Below are the code and all the weights of a small trained network. Each question names an input and a class and asks about switching units off, where a switched-off unit gives its printed mean instead of its output.

import numpy as np


def w(rows, s, z=0):
    codes = np.array(rows[::2]) - 128.0
    scale = np.full(codes.shape[1], s)
    scale[-1] = z or s
    return codes * scale


def norm(h):
    return h / np.sqrt((h * h).mean(-1, keepdims=True) + 1e-5)


def f(y):
    return np.maximum(y, 0)


def log_softmax(a):
    a = a - a.max(-1, keepdims=True)
    return a - np.log(np.exp(a).sum(-1, keepdims=True))


def net(x, mask):
    res = np.array(x, float).reshape(1, 3) / 4 @ E
    u = 0
    for l in range(4):
        y = f(norm(res) @ A[l][:, :-1].T + A[l][:, -1])
        res = res + np.where(mask[u : u + 3], y, B[l][:, -1]) @ B[l][:, :-1]
        u += 3
    return log_softmax(norm(res)[-1] @ U[:, :-1].T + U[:, -1])


A, B = {}, {}
E = w([
[191,60,147,169,66,141,96,88,143,74,181],'x0',
[114,227,124,130,126,118,73,129,200,202,203],'x1',
[125,2,80,180,173,89,140,164,144,123,162],'x2',
],0.01)
A[0] = w([
[132,173,77,115,89,134,68,142,141,167,95,72],'0.n0',
[80,89,184,181,201,105,150,254,59,90,115,30],'0.n1',
[89,179,112,91,64,121,193,179,83,86,82,2],'0.n2',
],0.0069,0.0026)
B[0] = w([
[157,99,145,174,183,144,143,92,155,201,70,201],'0.n0',
[81,84,163,125,133,105,130,134,148,132,70,254],'0.n1',
[130,203,82,170,116,177,158,184,6,112,94,213],'0.n2',
],0.015,0.0045)
A[1] = w([
[153,168,155,90,106,163,219,123,69,48,125,19],'1.n0',
[146,109,120,129,86,130,94,163,106,163,177,6],'1.n1',
[188,100,126,22,39,107,36,118,2,124,54,104],'1.n2',
],0.0077,0.0023)
B[1] = w([
[215,105,106,93,71,30,53,175,211,132,205,232],'1.n0',
[233,132,135,198,93,49,182,88,188,246,163,153],'1.n1',
[111,152,147,30,132,61,189,192,123,167,205,253],'1.n2',
],0.011,0.0049)
A[2] = w([
[56,172,1,65,196,47,177,173,199,142,121,254],'2.n0',
[115,205,145,142,108,153,172,38,136,142,142,99],'2.n1',
[166,60,97,172,112,143,151,92,96,83,144,248],'2.n2',
],0.0077,0.00073)
B[2] = w([
[147,118,101,153,166,201,146,117,132,94,176,254],'2.n0',
[7,125,178,78,58,180,140,110,44,69,99,178],'2.n1',
[106,239,124,94,142,85,84,90,30,152,122,170],'2.n2',
],0.013,0.0083)
A[3] = w([
[95,133,54,209,143,101,118,119,167,171,203,21],'3.n0',
[115,120,253,89,30,135,76,119,164,25,154,84],'3.n1',
[122,68,115,96,113,118,98,137,54,82,156,3],'3.n2',
],0.0073,0.0029)
B[3] = w([
[196,83,8,121,42,123,124,99,241,176,1,233],'3.n0',
[191,67,191,208,147,145,93,113,254,29,164,254],'3.n1',
[214,242,154,153,152,130,5,110,92,178,67,196],'3.n2',
],0.0087,0.0044)
U = w([
[146,206,41,73,144,117,206,235,41,113,149,152],'0',
[20,209,157,82,148,227,124,79,81,168,91,74],'1',
[11,36,150,115,205,104,218,162,98,72,66,145],'2',
[130,88,24,159,184,205,164,134,243,128,100,15],'3',
[200,130,164,46,83,47,120,166,179,103,244,101],'4',
[119,153,211,183,82,171,88,68,206,32,171,255],'5',
[152,139,148,130,160,30,56,72,33,94,89,114],'6',
[140,97,67,131,7,54,108,57,192,203,120,183],'7',
],0.013,0.0013)

Each question gives the input, the list of numbers given to net, and the class t.
The units are the neurons (one row each of A and B). Each row of codes is followed by its name. A weight is (code - 128) times the scale printed after its matrix; where a second scale follows, it is the last column's (A, B and U).
mask holds one flag per neuron, layer by layer. A switched-off neuron (its flag False) gives its mean, the last column of its row in B, instead of its output. The means were averaged over made-up inputs and are rounded, as every weight is.
A unit's drop is (log p(t) with every unit on - log p(t) with that unit switched off) / (log p(t) with every unit on - log p(t) with every unit switched off).
The circuit of an input: a set's keep is (log p(t) with only the set's units on - log p(t) with every unit switched off) / (log p(t) with every unit on - log p(t) with every unit switched off). Starting from all 12 units, units are removed one at a time, each time the one whose removal leaves the highest keep (on an exact tie, the one counted first), for as long as the keep stays at least 0.8.
circuit, biggest first: the units of the circuit, biggest drop first
unit that matters most: the unit with the biggest drop
top k neurons: the k neurons with the biggest drops, biggest first
top k neurons in layer l: the k neurons of layer l with the biggest drops, biggest first
drop of u: that unit's drop, to one decimal
input [6,-1,-6], class 4: circuit, biggest first	1.n2
input [-2,0,-7], class 0: circuit, biggest first	0.n2, 1.n0
input [6,1,4], class 7: top 4 neurons	1.n1, 2.n1, 0.n1, 3.n0
input [7,1,1], class 7: top 2 neurons in layer 0	0.n1, 0.n0
input [1,1,4], class 7: circuit, biggest first	1.n2, 3.n0, 2.n2
input [1,0,1], class 6: top 2 neurons	1.n2, 0.n2
input [0,-5,-5], class 0: top 3 neurons	0.n2, 3.n1, 1.n2
input [0,6,1], class 3: top 4 neurons	0.n2, 2.n2, 3.n0, 1.n0
input [2,-6,2], class 6: top 2 neurons	3.n2, 2.n2
input [-8,-5,0], class 0: top 2 neurons	0.n2, 0.n0
input [6,-1,-1], class 4: top 2 neurons	0.n0, 0.n1
input [1,4,2], class 7: top 2 neurons	1.n2, 0.n1
input [8,6,1], class 7: top 2 neurons	1.n1, 3.n0
input [2,3,6], class 7: unit that matters most	1.n2
input [2,1,4], class 7: top 2 neurons	2.n1, 0.n2
input [-4,0,-7], class 0: top 2 neurons in layer 0	0.n2, 0.n1
input [4,8,1], class 7: top 2 neurons	3.n0, 1.n1
input [6,-7,4], class 6: drop of 2.n2	0.1
input [-1,5,3], class 3: drop of 2.n0	0.2
input [-3,-3,-7], class 0: circuit, biggest first	0.n2
input [8,7,2], class 7: drop of 3.n0	0.3
